Below are the code and all the weights of a small trained network. Each question names an input and a target symbol and asks about switching units off, where a switched-off unit gives its printed mean instead of its output.

import numpy as np


def w(rows, s, z=0):
    codes = np.array(rows[::2]) - 128.0
    scale = np.full(codes.shape[1], s)
    scale[-1] = z or s
    return codes * scale


def norm(h):
    return h / np.sqrt((h * h).mean(-1, keepdims=True) + 1e-5)


def f(y):
    return np.maximum(y, 0)


def softmax(a):
    e = np.exp(a - a.max(-1, keepdims=True))
    return e / e.sum(-1, keepdims=True)


def log_softmax(a):
    a = a - a.max(-1, keepdims=True)
    return a - np.log(np.exp(a).sum(-1, keepdims=True))


def net(x, mask):
    ids = ['ΓΞΨβδεζηλμτφ'.index(c) for c in x.split()]
    T = len(ids)
    res = E[ids] + P[:T]
    u = 0
    for l in range(2):
        r = norm(res)
        for j in range(2):
            rows = slice(2 * j, 2 * j + 2)
            q, k, v = (r @ M[l][rows].T for M in (Q, K, V))
            z = softmax(np.where(np.tri(T) > 0, q @ k.T / 2**0.5, -1e9)) @ v
            o = O[l][rows]
            res = res + np.where(mask[u + j], z, o[:, -1]) @ o[:, :-1]
        u += 2
        y = f(norm(res) @ A[l][:, :-1].T + A[l][:, -1])
        res = res + np.where(mask[u : u + 16], y, B[l][:, -1]) @ B[l][:, :-1]
        u += 16
    return log_softmax(norm(res)[-1] @ U[:, :-1].T + U[:, -1])


Q, K, V, O, A, B = {}, {}, {}, {}, {}, {}
E = w([
[155,23,129,118,129,185],'Γ',
[69,83,101,203,42,80],'Ξ',
[133,155,6,102,101,119],'Ψ',
[68,207,158,98,163,132],'β',
[138,117,62,147,147,222],'δ',
[148,110,123,67,74,59],'ε',
[69,166,103,143,200,120],'ζ',
[144,70,95,100,172,101],'η',
[172,118,168,83,63,140],'λ',
[78,113,138,62,164,190],'μ',
[114,173,146,120,128,84],'τ',
[142,231,105,32,134,113],'φ',
],0.02)
P = w([
[217,209,150,91,188,129],'0',
[159,180,142,106,161,102],'1',
[116,176,128,94,147,100],'2',
[86,161,111,94,144,106],'3',
[55,147,102,104,134,104],'4',
[32,138,92,113,136,110],'5',
[13,138,85,122,127,115],'6',
[1,139,70,124,112,108],'7',
],0.0073)
Q[0] = w([
[255,104,132,132,81,168],'0.h1',
[106,68,110,103,203,122],'0.h1',
[113,186,126,246,178,191],'0.h2',
[223,151,241,162,107,136],'0.h2',
],0.0088)
K[0] = w([
[217,118,126,123,193,134],'0.h1',
[50,86,88,151,116,158],'0.h1',
[203,115,89,74,248,103],'0.h2',
[240,189,172,97,166,144],'0.h2',
],0.011)
V[0] = w([
[42,128,203,17,151,231],'0.h1',
[155,131,138,64,151,22],'0.h1',
[107,13,208,145,44,26],'0.h2',
[85,197,129,253,27,171],'0.h2',
],0.005)
O[0] = w([
[254,165,188,136,230,132,138],'0.h1',
[124,167,132,116,84,71,184],'0.h1',
[146,83,217,34,137,108,113],'0.h2',
[90,144,179,167,145,230,3],'0.h2',
],0.0085,0.0052)
A[0] = w([
[121,224,188,114,100,130,76],'0.n1',
[135,132,254,157,123,232,2],'0.n2',
[180,109,111,147,138,110,65],'0.n3',
[98,138,141,91,166,156,13],'0.n4',
[161,86,129,149,115,170,141],'0.n5',
[61,170,134,106,135,154,77],'0.n6',
[128,93,147,114,143,131,135],'0.n7',
[125,117,122,171,95,67,79],'0.n8',
[108,176,130,64,140,168,55],'0.n9',
[210,181,109,148,51,120,110],'0.n10',
[88,123,123,92,136,185,63],'0.n11',
[119,182,225,171,104,105,127],'0.n12',
[233,134,140,140,68,128,23],'0.n13',
[163,125,95,118,117,142,113],'0.n14',
[125,122,149,162,141,129,57],'0.n15',
[54,82,176,231,25,158,82],'0.n16',
],0.013,0.0059)
B[0] = w([
[175,83,165,238,132,138,227],'0.n1',
[1,184,131,194,139,111,137],'0.n2',
[120,119,104,147,101,108,212],'0.n3',
[154,82,123,36,138,105,161],'0.n4',
[152,126,126,165,109,85,176],'0.n5',
[178,168,107,100,81,89,204],'0.n6',
[115,139,114,158,115,159,214],'0.n7',
[126,97,92,120,104,95,236],'0.n8',
[205,169,144,166,124,117,193],'0.n9',
[34,119,154,143,117,192,241],'0.n10',
[163,100,97,124,151,93,182],'0.n11',
[119,59,108,226,137,113,194],'0.n12',
[132,117,202,44,93,115,149],'0.n13',
[138,142,129,127,92,88,250],'0.n14',
[122,107,101,137,128,147,128],'0.n15',
[113,79,212,132,224,50,199],'0.n16',
],0.0097,0.0026)
Q[1] = w([
[71,71,83,222,154,6],'1.h1',
[158,112,131,161,18,212],'1.h1',
[161,12,67,189,124,135],'1.h2',
[149,107,179,209,52,118],'1.h2',
],0.011)
K[1] = w([
[58,55,134,189,185,24],'1.h1',
[176,127,148,165,30,254],'1.h1',
[132,5,37,173,151,139],'1.h2',
[142,102,226,212,62,107],'1.h2',
],0.01)
V[1] = w([
[12,230,165,98,166,84],'1.h1',
[99,39,195,68,235,163],'1.h1',
[76,66,145,215,253,171],'1.h2',
[95,169,198,141,199,159],'1.h2',
],0.0064)
O[1] = w([
[76,226,116,104,253,114,117],'1.h1',
[169,186,65,194,86,217,89],'1.h1',
[150,125,171,33,101,55,72],'1.h2',
[83,113,29,54,111,80,2],'1.h2',
],0.0074,0.005)
A[1] = w([
[198,134,77,73,123,148,90],'1.n1',
[58,121,208,165,146,187,52],'1.n2',
[98,148,248,126,68,182,26],'1.n3',
[159,105,98,160,155,209,115],'1.n4',
[115,77,224,115,125,189,108],'1.n5',
[93,91,154,93,106,159,106],'1.n6',
[122,238,175,99,83,158,104],'1.n7',
[133,123,143,45,172,220,130],'1.n8',
[69,168,142,74,142,157,117],'1.n9',
[109,77,147,122,175,110,108],'1.n10',
[154,200,152,174,128,119,2],'1.n11',
[159,151,95,91,72,97,75],'1.n12',
[132,133,127,229,181,154,132],'1.n13',
[84,168,82,80,117,156,78],'1.n14',
[177,107,199,84,138,125,101],'1.n15',
[157,163,222,129,168,116,29],'1.n16',
],0.015,0.0082)
B[1] = w([
[121,133,137,155,114,67,212],'1.n1',
[92,135,82,121,153,74,145],'1.n2',
[99,252,144,141,95,134,148],'1.n3',
[109,78,164,75,170,131,223],'1.n4',
[174,157,106,160,107,117,176],'1.n5',
[155,158,125,133,176,125,168],'1.n6',
[160,121,119,59,76,128,157],'1.n7',
[164,144,158,115,199,62,182],'1.n8',
[119,72,129,108,105,85,155],'1.n9',
[115,155,156,139,93,139,239],'1.n10',
[180,124,46,150,172,153,153],'1.n11',
[101,90,112,143,177,101,189],'1.n12',
[101,123,149,88,157,173,253],'1.n13',
[94,84,157,163,72,151,155],'1.n14',
[104,130,149,89,106,173,180],'1.n15',
[102,81,112,200,104,160,151],'1.n16',
],0.016,0.0053)
U = w([
[197,80,166,125,73,152,192],'Γ',
[131,156,145,135,116,131,111],'Ξ',
[70,111,67,140,72,164,161],'Ψ',
[156,118,118,202,177,159,151],'β',
[106,85,142,78,153,192,225],'δ',
[108,114,175,7,54,95,63],'ε',
[57,200,79,103,195,101,18],'ζ',
[164,74,52,151,127,45,85],'η',
[142,191,160,120,82,142,252],'λ',
[206,160,197,91,189,89,45],'μ',
[80,118,236,190,128,107,23],'τ',
[178,141,53,81,113,143,211],'φ',
],0.012,0.0045)

Each question gives the input, a string of symbols that net reads in full, and the target symbol t.
The units are the heads (2 rows each of Q, K, V and O) and the neurons (one row each of A and B). Each row of codes is followed by its name. A weight is (code - 128) times the scale printed after its matrix; where a second scale follows, it is the last column's (O, A, B and U).
mask holds one flag per unit, layer by layer, with each layer's heads first. A switched-off unit (its flag False) gives its mean, the last column of its rows in O or B, instead of its output. The means were averaged over made-up inputs and are rounded, as every weight is.
A unit's drop is (log p(t) with every unit on - log p(t) with that unit switched off) / (log p(t) with every unit on - log p(t) with every unit switched off).
The circuit of an input: a set's keep is (log p(t) with only the set's units on - log p(t) with every unit switched off) / (log p(t) with every unit on - log p(t) with every unit switched off). Starting from the 12 units with the biggest drops (on a tie, the unit counted first), units are removed one at a time, each time the one whose removal leaves the highest keep (on an exact tie, the one counted first), for as long as the keep stays at least 0.8.
circuit, biggest first: the units of the circuit, biggest drop first
unit that matters most: the unit with the biggest drop
k most important neurons: the k neurons with the biggest drops, biggest first
top k neurons in layer l: the k neurons of layer l with the biggest drops, biggest first
heads that matter: for each layer, one digit per head in row order, 1 if its drop is at least 0.15 and else 0, layers parted by /
input τ η ε η δ Γ η ε, target η: top 3 neurons in layer 1 => 1.n12; 1.n13; 1.n4
input ζ η ε Ξ μ η η ε, target λ: unit that matters most => 0.h2
input δ η δ ζ η, target δ: circuit, biggest first => 0.h2; 1.n13
input ε ε ε τ η ε η, target ε: 2 most important neurons => 1.n10; 1.n12
input Γ Ξ Γ, target ζ: heads that matter => 01 / 00
input λ η δ η, target δ: heads that matter => 01 / 00
input ε λ δ τ η Ξ δ μ, target ε: heads that matter => 01 / 11
input Ξ δ λ δ τ, target β: 2 most important neurons => 0.n16; 0.n6
input η δ δ δ η ζ η, target ζ: circuit, biggest first => 0.h2; 1.h1; 0.n1
input η φ η ε η η Ψ Γ, target Γ: circuit, biggest first => 1.h2; 1.n5; 1.n15
input η Γ δ τ, target τ: heads that matter => 00 / 10
input η Γ β η η η η Ψ, target Ψ: circuit, biggest first => 0.n10; 1.n14
input η φ η η λ η Γ, target Γ: heads that matter => 00 / 00
input η Ψ ε η δ δ ε, target η: unit that matters most => 1.n13
input η τ η, target τ: heads that matter => 11 / 01
input τ ε η ζ Ξ δ τ, target β: circuit, biggest first => 1.h1; 0.n16; 1.n11; 0.n1
input η δ δ η δ, target η: heads that matter => 11 / 10
input η η η Ξ ζ η β, target φ: heads that matter => 00 / 00
input η Ψ λ Ψ η, target Ψ: 2 most important neurons => 1.n8; 1.n4
input λ η β η η ε Ξ δ, target δ: heads that matter => 00 / 01
input ε Ξ δ Γ η, target μ: heads that matter => 01 / 00
input η Ξ Γ δ φ, target Γ: top neuron in layer 1 => 1.n16
input ε η Γ φ, target φ: 2 most important neurons => 0.n1; 1.n7
input ε ε η Ξ ζ, target Ψ: 2 most important neurons => 1.n14; 0.n16
input η ε ε ε η, target ε: heads that matter => 01 / 00
input η η β, target β: 3 most important neurons => 0.n1; 1.n16; 1.n11
input ε η η δ δ λ, target λ: circuit, biggest first => 1.n3
input η ζ δ ε δ η, target ζ: 3 most important neurons => 0.n1; 1.n4; 1.n10
input ζ Ξ φ Ξ η τ η δ, target δ: heads that matter => 00 / 11
